Here is a tiny trained network, its code and every weight. The questions are about switching its units off for an input and a target symbol, where a switched-off unit gives its printed mean instead of its output.

import numpy as np


def w(rows, s, z=0):
    codes = np.array(rows[::2]) - 128.0
    scale = np.full(codes.shape[1], s)
    scale[-1] = z or s
    return codes * scale


def norm(h):
    return h / np.sqrt((h * h).mean(-1, keepdims=True) + 1e-5)


def f(y):
    return y / 2 * (1 + np.tanh(0.7978845608 * (y + 0.044715 * y**3)))


def softmax(a):
    e = np.exp(a - a.max(-1, keepdims=True))
    return e / e.sum(-1, keepdims=True)


def log_softmax(a):
    a = a - a.max(-1, keepdims=True)
    return a - np.log(np.exp(a).sum(-1, keepdims=True))


def net(x, mask):
    ids = ['ΓΛΞΠΦΩβδηθμστ'.index(c) for c in x.split()]
    T = len(ids)
    res = E[ids] + P[:T]
    u = 0
    for l in range(2):
        r = norm(res)
        for j in range(2):
            rows = slice(4 * j, 4 * j + 4)
            q, k, v = (r @ M[l][rows].T for M in (Q, K, V))
            z = softmax(np.where(np.tri(T) > 0, q @ k.T / 4**0.5, -1e9)) @ v
            o = O[l][rows]
            res = res + np.where(mask[u + j], z, o[:, -1]) @ o[:, :-1]
        u += 2
        y = f(norm(res) @ A[l][:, :-1].T + A[l][:, -1])
        res = res + np.where(mask[u : u + 8], y, B[l][:, -1]) @ B[l][:, :-1]
        u += 8
    return log_softmax(norm(res)[-1] @ U[:, :-1].T + U[:, -1])


Q, K, V, O, A, B = {}, {}, {}, {}, {}, {}
E = w([
[74,80,97],'Γ',
[94,146,93],'Λ',
[192,153,155],'Ξ',
[90,144,96],'Π',
[94,126,187],'Φ',
[194,143,131],'Ω',
[194,145,137],'β',
[115,91,6],'δ',
[108,112,197],'η',
[101,112,2],'θ',
[185,158,155],'μ',
[195,142,127],'σ',
[185,147,109],'τ',
],0.0061)
P = w([
[180,115,164],'0',
[134,189,84],'1',
[95,1,152],'2',
[121,219,155],'3',
[99,29,174],'4',
[103,200,91],'5',
],0.0055)
Q[0] = w([
[85,207,43],'0.h0',
[116,139,189],'0.h0',
[192,163,216],'0.h0',
[205,115,166],'0.h0',
[84,237,119],'0.h1',
[186,94,176],'0.h1',
[76,99,97],'0.h1',
[158,1,147],'0.h1',
],0.005)
K[0] = w([
[83,124,53],'0.h0',
[87,194,201],'0.h0',
[132,254,154],'0.h0',
[190,242,177],'0.h0',
[149,115,213],'0.h1',
[112,165,28],'0.h1',
[45,54,135],'0.h1',
[117,138,94],'0.h1',
],0.0062)
V[0] = w([
[136,199,164],'0.h0',
[126,171,189],'0.h0',
[2,88,95],'0.h0',
[134,113,95],'0.h0',
[172,179,68],'0.h1',
[158,65,156],'0.h1',
[109,88,97],'0.h1',
[132,175,61],'0.h1',
],0.0074)
O[0] = w([
[146,71,8,134],'0.h0',
[98,163,39,120],'0.h0',
[206,199,198,3],'0.h0',
[158,63,206,137],'0.h0',
[85,99,190,177],'0.h1',
[209,188,205,171],'0.h1',
[146,116,210,96],'0.h1',
[3,132,107,123],'0.h1',
],0.0031,0.0018)
A[0] = w([
[72,54,116,74],'0.n0',
[106,195,182,138],'0.n1',
[231,132,95,181],'0.n2',
[172,95,1,241],'0.n3',
[48,134,194,133],'0.n4',
[148,39,199,6],'0.n5',
[79,226,82,128],'0.n6',
[43,127,60,43],'0.n7',
],0.0048,0.0017)
B[0] = w([
[139,22,163,163],'0.n0',
[89,121,81,153],'0.n1',
[37,120,248,174],'0.n2',
[111,205,253,253],'0.n3',
[181,192,17,162],'0.n4',
[112,87,146,148],'0.n5',
[78,100,234,214],'0.n6',
[207,85,129,146],'0.n7',
],0.0028,0.0022)
Q[1] = w([
[156,179,85],'1.h0',
[150,110,151],'1.h0',
[238,185,113],'1.h0',
[64,123,206],'1.h0',
[98,252,79],'1.h1',
[247,112,178],'1.h1',
[26,253,255],'1.h1',
[99,144,232],'1.h1',
],0.0057)
K[1] = w([
[158,103,138],'1.h0',
[1,180,169],'1.h0',
[136,82,247],'1.h0',
[90,178,185],'1.h0',
[100,241,8],'1.h1',
[182,150,237],'1.h1',
[157,98,53],'1.h1',
[225,24,74],'1.h1',
],0.0049)
V[1] = w([
[111,55,132],'1.h0',
[201,171,226],'1.h0',
[128,189,106],'1.h0',
[106,211,71],'1.h0',
[2,134,155],'1.h1',
[130,89,156],'1.h1',
[121,60,118],'1.h1',
[197,113,235],'1.h1',
],0.0063)
O[1] = w([
[121,90,187,139],'1.h0',
[136,91,32,180],'1.h0',
[186,188,78,110],'1.h0',
[220,233,126,91],'1.h0',
[136,115,231,250],'1.h1',
[136,125,116,159],'1.h1',
[97,227,128,138],'1.h1',
[1,104,127,170],'1.h1',
],0.005,0.0022)
A[1] = w([
[76,102,85,151],'1.n0',
[130,171,146,165],'1.n1',
[109,199,56,92],'1.n2',
[104,194,127,87],'1.n3',
[162,227,142,151],'1.n4',
[155,2,131,250],'1.n5',
[167,76,213,168],'1.n6',
[80,84,90,138],'1.n7',
],0.008,0.0019)
B[1] = w([
[173,183,187,187],'1.n0',
[190,60,47,163],'1.n1',
[28,166,3,142],'1.n2',
[123,137,69,147],'1.n3',
[158,17,132,219],'1.n4',
[21,83,187,254],'1.n5',
[47,166,35,219],'1.n6',
[201,124,184,196],'1.n7',
],0.0038,0.0035)
U = w([
[103,150,23,151],'Γ',
[174,104,113,84],'Λ',
[160,101,126,25],'Ξ',
[56,151,215,165],'Π',
[44,220,56,127],'Φ',
[85,157,50,70],'Ω',
[158,123,95,63],'β',
[160,115,111,41],'δ',
[1,49,197,254],'η',
[185,202,220,164],'θ',
[177,113,160,80],'μ',
[169,135,100,95],'σ',
[172,180,171,56],'τ',
],0.0098,0.0031)

Each question gives the input, a string of symbols that net reads in full, and the target symbol t.
The units are the heads (4 rows each of Q, K, V and O) and the neurons (one row each of A and B). Each row of codes is followed by its name. A weight is (code - 128) times the scale printed after its matrix; where a second scale follows, it is the last column's (O, A, B and U).
mask holds one flag per unit, layer by layer, with each layer's heads first. A switched-off unit (its flag False) gives its mean, the last column of its rows in O or B, instead of its output. The means were averaged over made-up inputs and are rounded, as every weight is.
A unit's drop is (log p(t) with every unit on - log p(t) with that unit switched off) / (log p(t) with every unit on - log p(t) with every unit switched off).
The circuit of an input: a set's keep is (log p(t) with only the set's units on - log p(t) with every unit switched off) / (log p(t) with every unit on - log p(t) with every unit switched off). Starting from the 12 units with the biggest drops (on a tie, the unit counted first), units are removed one at a time, each time the one whose removal leaves the highest keep (on an exact tie, the one counted first), for as long as the keep stays at least 0.8.
circuit, biggest first: the units of the circuit, biggest drop first
top k neurons: the k neurons with the biggest drops, biggest first
heads that matter: for each layer, one digit per head in row order, 1 if its drop is at least 0.15 and else 0, layers parted by /
input Λ Φ τ β Λ Λ, target θ: top 2 neurons : 0.n6; 1.n5
input Λ β τ θ μ θ, target θ: circuit, biggest first : 0.h0; 1.h0; 1.h1
input δ Λ δ μ Λ τ, target η: top 4 neurons : 0.n6; 1.n0; 1.n7; 1.n4
input δ Λ β β, target η: heads that matter : 11 / 00
input δ Φ β τ, target η: circuit, biggest first : 1.h0; 0.h0
input Λ θ β Λ, target θ: circuit, biggest first : 1.h1
input Λ δ Λ μ Φ η, target θ: circuit, biggest first : 1.h1; 1.n5
input Λ Ξ Λ Γ, target θ: circuit, biggest first : 1.h1; 0.h0
input Φ Φ Ω Ω, target Γ: heads that matter : 01 / 00
input Γ Λ δ β, target Φ: heads that matter : 10 / 01
input Λ Π Φ β Λ Π, target θ: heads that matter : 00 / 11
input δ Φ Ω Λ Φ θ, target η: heads that matter : 11 / 11
input Φ Π Ω τ Γ Γ, target Γ: heads that matter : 01 / 00
input Φ μ σ σ, target Γ: top 2 neurons : 1.n2; 0.n3
input Γ Ξ η σ, target Φ: heads that matter : 01 / 11
input Φ Λ Ω τ τ Φ, target Γ: heads that matter : 00 / 00
input Φ τ Ω η, target Γ: top neuron : 1.n2
input δ β Λ Λ Φ δ, target η: heads that matter : 11 / 01
input δ Γ η Φ Λ Ω, target η: heads that matter : 11 / 11
input Λ Λ Φ θ σ Π, target θ: heads that matter : 01 / 11
input Λ η μ Φ, target θ: top 3 neurons : 1.n5; 0.n6; 0.n2
input Λ τ Λ Γ, target θ: heads that matter : 01 / 11
input Γ η Λ η, target Φ: top neuron : 1.n2
